Moves between units:
q355 § q859
q355 ^ q512
q355 * q990
q355 @ q926
q355 + q675
q355 % q483
q161 § q278
q161 ^ q787
q161 * q75
q161 @ q182
q161 + q383
q161 % q77
q182 § q75
q182 ^ q45
q182 * q483
q182 @ q514
q182 + q832
q182 % q727
q278 § q383
q278 ^ q727
q278 * q832
q278 @ q75
q278 + q787
q278 % q922
q749 § q204
q749 ^ q323
q749 * q37
q749 @ q274
q749 + q776
q749 % q193
q994 § q63
q994 ^ q577
q994 * q950
q994 @ q917
q994 + q831
q994 % q606
q859 § q675
q859 ^ q811
q859 * q551
q859 @ q990
q859 + q512
q859 % q272
q904 § q514
q904 ^ q272
q904 * q512
q904 @ q675
q904 + q483
q904 % q45
q577 § q742
q577 ^ q917
q577 * q922
q577 @ q77
q577 + q906
q577 % q63
q926 § q990
q926 ^ q193
q926 * q776
q926 @ q204
q926 + q551
q926 % q811
q241 § q552
q241 ^ q138
q241 * q133
q241 @ q107
q241 + q724
q241 % q274
q165 § q904
q165 ^ q483
q165 * q675
q165 @ q859
q165 + q514
q165 % q832
q724 § q138
q724 ^ q560
q724 * q293
q724 @ q403
q724 + q581
q724 % q241
q437 § q926
q437 ^ q551
q437 * q204
q437 @ q749
q437 + q990
q437 % q512
q388 § q252
q388 ^ q606
q388 * q831
q388 @ q63
q388 + q342
q388 % q959
q581 § q560
q581 ^ q133
q581 * q123
q581 @ q847
q581 + q107
q581 % q724
q727 § q297
q727 ^ q75
q727 * q904
q727 @ q165
q727 + q182
q727 % q383
q811 § q437
q811 ^ q990
q811 * q749
q811 @ q525
q811 + q926
q811 % q675
q31 § q984
q31 ^ q43
q31 * q959
q31 @ q219
q31 + q410
q31 % q847
q950 § q687
q950 ^ q922
q950 * q787
q950 @ q383
q950 + q77
q950 % q906
q514 § q483
q514 ^ q355
q514 * q811
q514 @ q512
q514 + q272
q514 % q165
q43 § q540
q43 ^ q219
q43 * q252
q43 @ q388
q43 + q118
q43 % q984
q558 § q388
q558 ^ q342
q558 * q63
q558 @ q994
q558 + q252
q558 % q219
q219 § q959
q219 ^ q388
q219 * q145
q219 @ q606
q219 + q558
q219 % q540
q984 § q410
q984 ^ q540
q984 * q558
q984 @ q959
q984 + q43
q984 % q123
q274 § q37
q274 ^ q552
q274 * q560
q274 @ q581
q274 + q241
q274 % q103
q551 § q193
q551 ^ q749
q551 * q103
q551 @ q323
q551 + q525
q551 % q926
q742 § q906
q742 ^ q950
q742 * q161
q742 @ q922
q742 + q917
q742 % q831
q297 § q182
q297 ^ q832
q297 * q514
q297 @ q904
q297 + q75
q297 % q787
q831 § q577
q831 ^ q906
q831 * q77
q831 @ q687
q831 + q742
q831 % q994
q342 § q606
q342 ^ q994
q342 * q742
q342 @ q577
q342 + q145
q342 % q388
q293 § q847
q293 ^ q31
q293 * q540
q293 @ q43
q293 + q123
q293 % q133
q133 § q403
q133 ^ q847
q133 * q410
q133 @ q984
q133 + q293
q133 % q560
q63 § q831
q63 ^ q742
q63 * q687
q63 @ q950
q63 + q577
q63 % q145
q37 § q241
q37 ^ q724
q37 * q107
q37 @ q560
q37 + q552
q37 % q140
q75 § q832
q75 ^ q165
q75 * q272
q75 @ q483
q75 + q45
q75 % q297
q922 § q161
q922 ^ q383
q922 * q182
q922 @ q297
q922 + q278
q922 % q687
q193 § q525
q193 ^ q204
q193 * q140
q193 @ q103
q193 + q749
q193 % q990
q560 § q107
q560 ^ q403
q560 * q31
q560 @ q123
q560 + q133
q560 % q138
q675 § q512
q675 ^ q437
q675 * q193
q675 @ q551
q675 + q811
q675 % q355
q204 § q776
q204 ^ q103
q204 * q241
q204 @ q37
q204 + q323
q204 % q525
q77 § q922
q77 ^ q278
q77 * q297
q77 @ q727
q77 + q161
q77 % q950
q118 § q219
q118 ^ q558
q118 * q606
q118 @ q342
q118 + q959
q118 % q43
q776 § q323
q776 ^ q140
q776 * q552
q776 @ q241
q776 + q103
q776 % q749
q552 § q724
q552 ^ q581
q552 * q403
q552 @ q133
q552 + q138
q552 % q37
q107 § q133
q107 ^ q293
q107 * q984
q107 @ q31
q107 + q403
q107 % q581
q140 § q274
q140 ^ q241
q140 * q581
q140 @ q138
q140 + q37
q140 % q323
q787 § q727
q787 ^ q182
q787 * q165
q787 @ q45
q787 + q297
q787 % q278
q410 § q43
q410 ^ q118
q410 * q388
q410 @ q558
q410 + q540
q410 % q31
q138 § q581
q138 ^ q107
q138 * q847
q138 @ q293
q138 + q560
q138 % q552
q123 § q31
q123 ^ q410
q123 * q219
q123 @ q118
q123 + q984
q123 % q293
q383 § q787
q383 ^ q297
q383 * q45
q383 @ q832
q383 + q727
q383 % q161
q832 § q45
q832 ^ q904
q832 * q355
q832 @ q272
q832 + q165
q832 % q182
q272 § q355
q272 ^ q675
q272 * q926
q272 @ q437
q272 + q859
q272 % q514
q252 § q342
q252 ^ q145
q252 * q577
q252 @ q831
q252 + q606
q252 % q558
q990 § q551
q990 ^ q525
q990 * q323
q990 @ q776
q990 + q193
q990 % q437
q540 § q118
q540 ^ q959
q540 * q342
q540 @ q252
q540 + q219
q540 % q410
q323 § q103
q323 ^ q274
q323 * q724
q323 @ q552
q323 + q140
q323 % q204
q403 § q293
q403 ^ q123
q403 * q43
q403 @ q410
q403 + q847
q403 % q107
q606 § q145
q606 ^ q63
q606 * q906
q606 @ q742
q606 + q994
q606 % q252
q525 § q749
q525 ^ q776
q525 * q274
q525 @ q140
q525 + q204
q525 % q551
q512 § q811
q512 ^ q926
q512 * q525
q512 @ q193
q512 + q437
q512 % q859
q103 § q140
q103 ^ q37
q103 * q138
q103 @ q724
q103 + q274
q103 % q776
q847 § q123
q847 ^ q984
q847 * q118
q847 @ q540
q847 + q31
q847 % q403
q145 § q994
q145 ^ q831
q145 * q917
q145 @ q906
q145 + q63
q145 % q342
q45 § q165
q45 ^ q514
q45 * q859
q45 @ q355
q45 + q904
q45 % q75
q959 § q558
q959 ^ q252
q959 * q994
q959 @ q145
q959 + q388
q959 % q118
q906 § q917
q906 ^ q687
q906 * q278
q906 @ q161
q906 + q950
q906 % q577
q483 § q272
q483 ^ q859
q483 * q437
q483 @ q811
q483 + q355
q483 % q904
q687 § q77
q687 ^ q161
q687 * q727
q687 @ q787
q687 + q922
q687 % q917
q917 § q950
q917 ^ q77
q917 * q383
q917 @ q278
q917 + q687
q917 % q742

The rows follow the links: the fewer symbols apart two units are, the more alike their rows tend to be.

Each row, then its unit:
-57	+74	-107	+81	-52	-119	+0	+98	+201	-167	-138	-58	+92	-260	-54	-62	0	-114	+21	-112	+142	+145	+25	+77	-141	+182	-112	-169	+5	+166	+163	-92	+28	+47	+127	-92	+281	+55	+15	+55	-107	-44	-127	+17	-44	-115	+149	+30	-6	-31	+42	-4	-26	+24	+123	+32	-69	-47	+41	+135	-30	+176	-114	-143 | q252
-52	+41	+16	+29	+5	+58	-97	+116	+213	-228	-152	-13	+107	-100	-37	-6	+8	-45	-30	-43	+18	-70	-5	-80	-35	+65	-305	+69	-24	+297	+83	-18	+66	+113	+71	-49	+282	+57	-5	+156	-34	+68	-198	-112	+40	+15	+140	+87	+97	+46	+74	-28	-4	+45	+118	+94	-103	-73	-101	+197	-77	+88	-138	-157 | q118
+65	-39	-16	-17	-29	-55	+81	-109	-197	+212	+150	-6	-90	+81	+35	-21	+0	+36	+26	+47	-5	+86	-1	+90	+44	-52	+311	-88	+20	-294	-80	+16	-68	-104	-71	+43	-248	-59	+5	-154	+11	-82	+194	+109	-56	-32	-127	-97	-112	-60	-80	+26	-3	-32	-99	-98	+96	+80	+116	-186	+64	-67	+140	+169 | q355
-38	+51	-93	+101	-51	-81	-23	+88	+198	-188	-138	-62	+81	-243	-52	-56	-4	-113	+15	-109	+124	+98	+24	+57	-113	+169	-173	-118	+26	+206	+137	-86	+28	+63	+140	-84	+307	+42	+6	+71	-80	-14	-138	-25	-32	-108	+140	+37	+13	-3	+57	+11	-17	+53	+135	+50	-67	-57	+23	+165	-69	+144	-113	-142 | q388
+46	+59	+15	-66	+133	+39	-256	+139	+70	+47	-120	+172	-44	-105	+155	-67	-1	+81	+150	+84	+85	-104	+50	-174	-127	+74	+106	-57	-141	+53	+40	-80	+10	-74	-62	+247	-89	-136	+85	-51	+73	-66	-182	+135	+5	+5	-17	+113	+87	+20	-19	+45	+60	-200	-23	+153	-30	-97	-21	-56	+138	+62	-100	-312 | q107
-58	+31	-54	+67	-30	-8	-48	+100	+205	-218	-155	-68	+98	-175	-54	-16	-7	-83	-5	-86	+74	+17	+8	-15	-82	+122	-264	-26	+37	+267	+109	-54	+50	+113	+111	-86	+310	+48	+5	+108	-51	+51	-178	-86	+6	-49	+139	+53	+48	+24	+71	-15	-15	+70	+127	+61	-92	-56	-42	+192	-90	+130	-128	-154 | q959
+50	-106	-49	+48	-116	-116	+197	-133	-188	+119	+112	-128	-38	-24	-40	-2	-10	-66	+7	-60	+29	+175	-3	+172	+40	+34	+195	-155	+157	-253	-54	-20	-64	-27	-5	-62	-112	-11	-18	-159	-50	-25	+191	+36	-84	-122	-99	-155	-136	-62	-65	+69	-58	+99	-31	-116	+72	+76	+181	-95	-22	+11	+134	+266 | q904
+59	-130	+134	-103	+35	+160	+16	-85	-182	+119	+113	+41	-56	+270	+61	+89	+10	+121	-23	+101	-144	-190	-36	-121	+156	-185	+19	+227	+19	-105	-191	+92	+0	-8	-144	+90	-258	-71	-15	-43	+103	+78	+74	-65	+80	+123	-153	-27	+52	+45	-41	+24	+29	+28	-101	-11	+41	+34	-65	-104	+15	-167	+88	+144 | q990
+85	-60	-27	-53	+80	+7	-210	+132	+12	+43	-139	+90	-45	-175	+166	-59	-8	+50	+207	+25	+128	-75	+42	-163	-93	+147	+114	-119	-17	-9	+1	-147	-3	-40	-82	+283	-121	-177	+85	-129	+78	-42	-197	+132	-27	-92	-69	+35	+105	+3	-54	+137	+23	-121	+15	+170	-28	-100	+73	-62	+94	+116	-108	-226 | q138
-11	-97	-20	+81	-153	-39	+266	-133	-91	-19	+114	-178	+19	+56	-130	+62	-5	-100	-119	-98	-55	+120	-22	+183	+115	-30	-65	+3	+194	-89	-46	+56	-21	+80	+50	-221	+62	+88	-74	-9	-75	+70	+183	-107	-28	-61	-22	-147	-113	-41	-3	+17	-64	+224	+27	-150	+33	+86	+69	+40	-133	-38	+105	+310 | q182
-13	+133	+40	-79	+162	+75	-261	+148	+131	-9	-105	+189	-21	-23	+108	-34	+16	+103	+73	+100	+20	-151	+40	-185	-95	-4	-4	+61	-199	+130	+55	-14	+37	-54	-44	+188	-9	-61	+65	+70	+62	-45	-185	+74	+59	+96	+41	+160	+124	+55	+31	-49	+82	-213	-18	+131	-47	-91	-124	+4	+111	+10	-112	-306 | q293
-95	+81	+25	+44	-66	-16	+195	-116	+4	-36	+129	-66	+38	+182	-166	+46	+23	-30	-211	-21	-137	+70	-54	+166	+76	-149	-119	+121	-8	-9	+8	+165	+1	+29	+81	-278	+112	+182	-78	+141	-77	+44	+193	-117	+34	+105	+79	-17	-93	-12	+52	-155	-3	+91	-32	-169	+26	+87	-92	+46	-78	-128	+102	+227 | q278
+54	-88	+121	-96	+48	+129	+12	-91	-201	+152	+131	+63	-78	+268	+55	+81	+13	+121	-9	+100	-137	-155	-28	-98	+148	-166	+77	+197	+6	-153	-177	+82	-25	-40	-138	+85	-284	-56	-12	-37	+106	+63	+110	-38	+64	+115	-144	-30	+28	+30	-37	+10	+25	-7	-117	-30	+58	+49	-53	-125	+29	-170	+115	+150 | q926
-81	+277	-92	+55	+19	-168	-12	+25	+140	+16	+16	+66	+5	-111	-76	-125	+6	-43	-43	0	+77	+196	+28	+193	-172	+33	+155	-189	-189	-30	+214	+34	-34	-127	+143	-122	+129	+126	+2	+74	-128	-188	+78	+126	-52	+21	+158	+51	-106	-66	+8	-174	+12	-171	-7	-83	+28	+32	+1	-21	+89	+27	+17	-110 | q577
-128	+261	-8	+38	0	-62	+95	-88	+85	+17	+139	+47	+15	+130	-148	-41	+26	-14	-180	+38	-94	+105	-38	+196	-20	-137	+42	+31	-174	-29	+122	+171	-6	-73	+124	-243	+105	+188	-24	+160	-84	-89	+186	+1	+7	+133	+140	+56	-103	-34	+52	-238	+31	-94	-54	-151	+26	+89	-116	-5	+30	-116	+90	+62 | q687
-87	+309	-59	+46	+34	-136	+22	-33	+120	+33	+58	+89	-14	+7	-102	-103	+20	-5	-105	+26	+15	+182	+8	+199	-115	-44	+137	-117	-214	-48	+187	+88	-19	-136	+145	-166	+103	+155	+7	+128	-110	-167	+129	+99	-26	+74	+163	+75	-104	-46	+37	-206	+31	-170	-51	-131	+26	+50	-51	-21	+91	-42	+40	-60 | q906
+66	+31	+2	-59	+121	+30	-248	+124	+52	+53	-134	+136	-37	-118	+156	-80	-20	+63	+184	+56	+110	-97	+40	-164	-131	+91	+114	-73	-99	+26	+28	-108	-12	-63	-69	+261	-112	-163	+85	-76	+77	-73	-191	+139	-10	-34	-42	+89	+92	+12	-39	+65	+45	-193	-5	+162	-14	-101	+22	-65	+138	+82	-92	-282 | q560
+115	-237	+3	-27	-3	+64	-93	+62	-77	-4	-132	-38	-16	-145	+148	+23	-21	-5	+200	-37	+96	-100	+33	-173	+5	+155	-5	-47	+170	+17	-97	-180	+7	+59	-118	+243	-103	-193	+41	-168	+91	+80	-190	+20	-18	-156	-135	-56	+106	+12	-40	+236	-19	+58	+62	+167	-29	-89	+122	-16	-14	+121	-83	-83 | q37

Each walk starts at a row. The symbols on each line, taken left to right, move it on to the next unit.
Each answer is a row, close to the row of the unit it stands for.
---
+58	-67	+90	-82	+49	+99	+7	-103	-207	+184	+129	+49	-81	+257	+56	+63	+13	+110	-24	+113	-128	-115	-23	-64	+128	-176	+133	+153	-17	-193	-159	+81	-31	-74	-133	+92	-289	-64	-13	-61	+104	+22	+128	-5	+42	+105	-148	-35	+10	+15	-52	+6	+34	-30	-122	-38	+67	+53	-30	-166	+60	-182	+115	+139
^ + %: +62	-149	+137	-92	+36	+169	+13	-77	-187	+80	+101	+26	-49	+271	+60	+114	+26	+97	-24	+86	-152	-194	-38	-136	+180	-185	-20	+244	+67	-70	-208	+80	+1	+11	-149	+85	-230	-61	-20	-32	+115	+114	+40	-105	+77	+113	-152	-27	+67	+42	-17	+49	+16	+67	-85	-5	+32	+24	-66	-82	-26	-156	+72	+147
* ^ * +: +13	+119	+30	-76	+150	+63	-266	+137	+111	+26	-114	+183	-24	-40	+123	-67	+5	+99	+113	+94	+41	-150	+39	-187	-101	+28	+42	+22	-198	+103	+55	-41	+26	-67	-41	+207	-54	-97	+68	+39	+71	-63	-171	+88	+39	+62	+26	+147	+121	+30	+10	-27	+76	-215	-12	+140	-39	-94	-88	-23	+115	+19	-97	-304
---
+115	-192	-26	-29	+12	+42	-130	+97	-57	+7	-133	-16	-20	-178	+168	+8	-34	+14	+203	-21	+105	-75	+23	-177	-22	+156	+18	-81	+132	+24	-79	-173	-2	+48	-99	+267	-98	-199	+66	-163	+90	+40	-190	+44	-36	-153	-122	-24	+92	+5	-48	+217	-14	+22	+60	+172	-33	-90	+117	-24	+14	+138	-94	-130
@ * §: -52	+82	+41	-28	+92	+109	-156	+121	+192	-161	-132	+79	+74	-9	+19	+10	+10	+28	-27	+25	-26	-151	0	-145	-38	-2	-261	+162	-115	+282	+59	+17	+64	+66	+19	+18	+182	+41	+16	+172	+27	+54	-198	-88	+68	+86	+120	+128	+132	+79	+71	-63	+49	-47	+50	+107	-92	-91	-163	+136	-16	+13	-130	-224
* ^ * @: -98	+129	+19	+45	-37	-24	+181	-121	+31	-20	+137	-43	+14	+196	-166	+38	+21	-30	-220	-6	-120	+64	-44	+170	+73	-159	-75	+113	-60	-7	+29	+175	-7	+3	+93	-275	+114	+201	-73	+165	-94	+18	+193	-108	+29	+129	+91	+0	-98	+4	+59	-181	-4	+53	-46	-179	+33	+113	-103	+47	-69	-124	+93	+177
---
-60	+141	-133	+93	-39	-166	-6	+81	+179	-104	-114	-41	+57	-272	-56	-99	-3	-113	+12	-89	+154	+198	+32	+135	-180	+175	+6	-231	-39	+89	+188	-79	+0	+1	+138	-79	+247	+68	+11	+45	-121	-107	-62	+84	-71	-119	+155	+35	-66	-40	+37	-35	-17	-51	+90	+13	-31	-32	+72	+97	+5	+158	-83	-137
@ % % *: -108	+285	-4	+38	+33	-93	+70	-59	+90	+25	+110	+53	+4	+102	-121	-83	+25	-12	-159	+34	-51	+129	-10	+189	-61	-112	+75	-13	-213	-41	+143	+149	-4	-93	+120	-212	+88	+189	-20	+162	-109	-122	+172	+30	-3	+129	+145	+57	-95	-40	+56	-241	+31	-135	-53	-156	+32	+79	-108	-5	+48	-95	+77	+22
§ ^ * §: +16	-127	-49	+91	-169	-97	+255	-136	-141	+33	+102	-187	+3	+1	-103	+46	-21	-95	-59	-89	-6	+176	-3	+186	+70	+21	+35	-91	+202	-159	-56	+5	-48	+44	+25	-157	-5	+66	-65	-89	-66	+35	+196	-46	-65	-103	-67	-156	-141	-49	-40	+59	-83	+198	+11	-134	+57	+77	+128	-20	-104	+2	+118	+306
---
+20	-115	-58	+78	-144	-111	+241	-135	-156	+56	+105	-172	-22	+0	-64	+34	-10	-94	-44	-93	+7	+179	-10	+191	+69	+23	+73	-100	+194	-187	-51	-11	-51	+13	+26	-126	-30	+25	-54	-130	-55	+13	+189	-6	-66	-117	-70	-161	-140	-66	-38	+63	-80	+178	-1	-115	+70	+87	+147	-37	-75	+7	+109	+301
* § §: +55	-30	+60	-68	+25	+37	+45	-108	-218	+216	+155	+56	-105	+204	+55	+18	+7	+98	+9	+96	-81	-46	-26	-9	+86	-136	+235	+55	-6	-262	-121	+53	-48	-123	-111	+76	-307	-61	-6	-111	+75	-42	+166	+70	+6	+60	-143	-56	-41	-30	-60	+5	+29	-61	-141	-69	+84	+63	+21	-184	+82	-151	+119	+146
+ § + @: +95	-296	+80	-40	-20	+149	-18	+11	-122	-29	-60	-71	+5	+17	+108	+121	-28	+26	+84	-30	-17	-178	-8	-190	+139	+21	-152	+139	+228	+57	-200	-76	+22	+127	-141	+158	-105	-149	-3	-107	+114	+159	-121	-108	+35	-59	-155	-62	+106	+59	-28	+214	-35	+185	+47	+124	-32	-39	+46	+17	-92	+22	-36	+82
---
+76	-283	+97	-60	-15	+167	-7	-10	-144	-34	-35	-70	-10	+82	+87	+121	-5	+37	+67	-24	-52	-179	-14	-191	+166	-20	-151	+171	+208	+39	-215	-47	+18	+116	-151	+143	-119	-130	-4	-90	+127	+175	-89	-118	+52	-30	-152	-69	+108	+56	-34	+181	-23	+176	+30	+106	-21	-35	+37	+16	-89	-16	-25	+96
@ + * @: -59	+66	+36	-6	+71	+104	-118	+113	+210	-188	-141	+57	+77	-30	-4	+22	+14	+8	-37	-9	-33	-137	-5	-138	-18	+8	-283	+148	-82	+302	+63	+17	+77	+80	+35	-14	+222	+27	+10	+174	-5	+65	-200	-118	+74	+59	+135	+121	+120	+68	+72	-46	+39	-9	+80	+99	-109	-77	-154	+164	-59	+33	-140	-210
^ + ^ +: -65	+166	-140	+87	-32	-189	-5	+64	+170	-70	-78	-17	+45	-247	-53	-118	+3	-99	+22	-81	+158	+213	+28	+158	-182	+167	+52	-247	-75	+46	+203	-78	-5	-39	+165	-85	+221	+70	+38	+33	-110	-131	-42	+104	-79	-95	+143	+37	-66	-61	+29	-60	-14	-79	+71	-8	-22	-22	+73	+67	+37	+150	-61	-141
---
+31	-112	-55	+67	-136	-131	+220	-136	-177	+95	+120	-138	-39	-21	-58	+17	-19	-70	-15	-83	+22	+177	-8	+175	+61	+35	+137	-129	+181	-219	-47	-15	-62	-3	+23	-94	-76	+0	-44	-152	-56	-5	+197	+18	-84	-120	-86	-164	-137	-73	-36	+69	-70	+145	-14	-123	+70	+85	+162	-71	-47	+16	+131	+278
§ § % § ^: +58	-46	-26	+15	-41	-77	+123	-121	-205	+206	+134	-39	-107	+42	+17	-16	-7	+11	+32	+8	+18	+117	+6	+124	+29	-28	+286	-118	+62	-300	-64	-6	-60	-95	-53	+27	-235	-41	-10	-164	0	-73	+200	+102	-54	-65	-130	-110	-117	-68	-79	+50	-18	-6	-97	-96	+96	+79	+140	-174	+67	-47	+139	+184
% % @ §: +66	-31	+37	-50	+19	+14	+48	-102	-221	+220	+152	+43	-104	+161	+43	+0	+1	+80	+13	+83	-67	-4	-5	+34	+72	-104	+280	+6	-12	-284	-110	+45	-58	-113	-100	+77	-314	-62	-9	-122	+56	-53	+183	+89	-17	+32	-138	-54	-57	-26	-62	-3	+8	-65	-121	-74	+105	+68	+62	-194	+89	-129	+142	+158
---
+61	-23	+18	-38	+5	-37	+62	-95	-207	+226	+147	+23	-106	+123	+45	-3	+0	+63	+28	+64	-33	+39	-8	+59	+49	-84	+300	-56	-5	-308	-88	+15	-62	-104	-91	+59	-292	-58	-6	-148	+31	-60	+193	+110	-33	+6	-134	-83	-91	-33	-74	+28	+7	-61	-121	-79	+89	+60	+80	-201	+94	-98	+143	+173
* @ @ @ ^: -12	+131	+47	-87	+148	+95	-254	+143	+140	-40	-115	+171	+3	+2	+82	-26	+17	+98	+47	+87	-2	-177	+11	-184	-87	-34	-56	+100	-201	+177	+52	-4	+41	-37	-33	+146	+11	-42	+53	+99	+75	-17	-193	+43	+62	+107	+59	+162	+136	+66	+44	-62	+78	-187	+0	+124	-65	-94	-149	+13	+90	-23	-121	-307
% § +: -26	+127	+60	-65	+144	+109	-230	+140	+156	-78	-114	+162	+33	+20	+55	-22	+18	+89	+27	+87	-17	-181	+8	-192	-56	-28	-121	+129	-188	+206	+55	+24	+59	-9	-24	+119	+55	-16	+58	+144	+46	-18	-195	-1	+74	+112	+76	+170	+147	+82	+52	-68	+66	-169	-7	+120	-77	-77	-180	+48	+71	-13	-126	-282
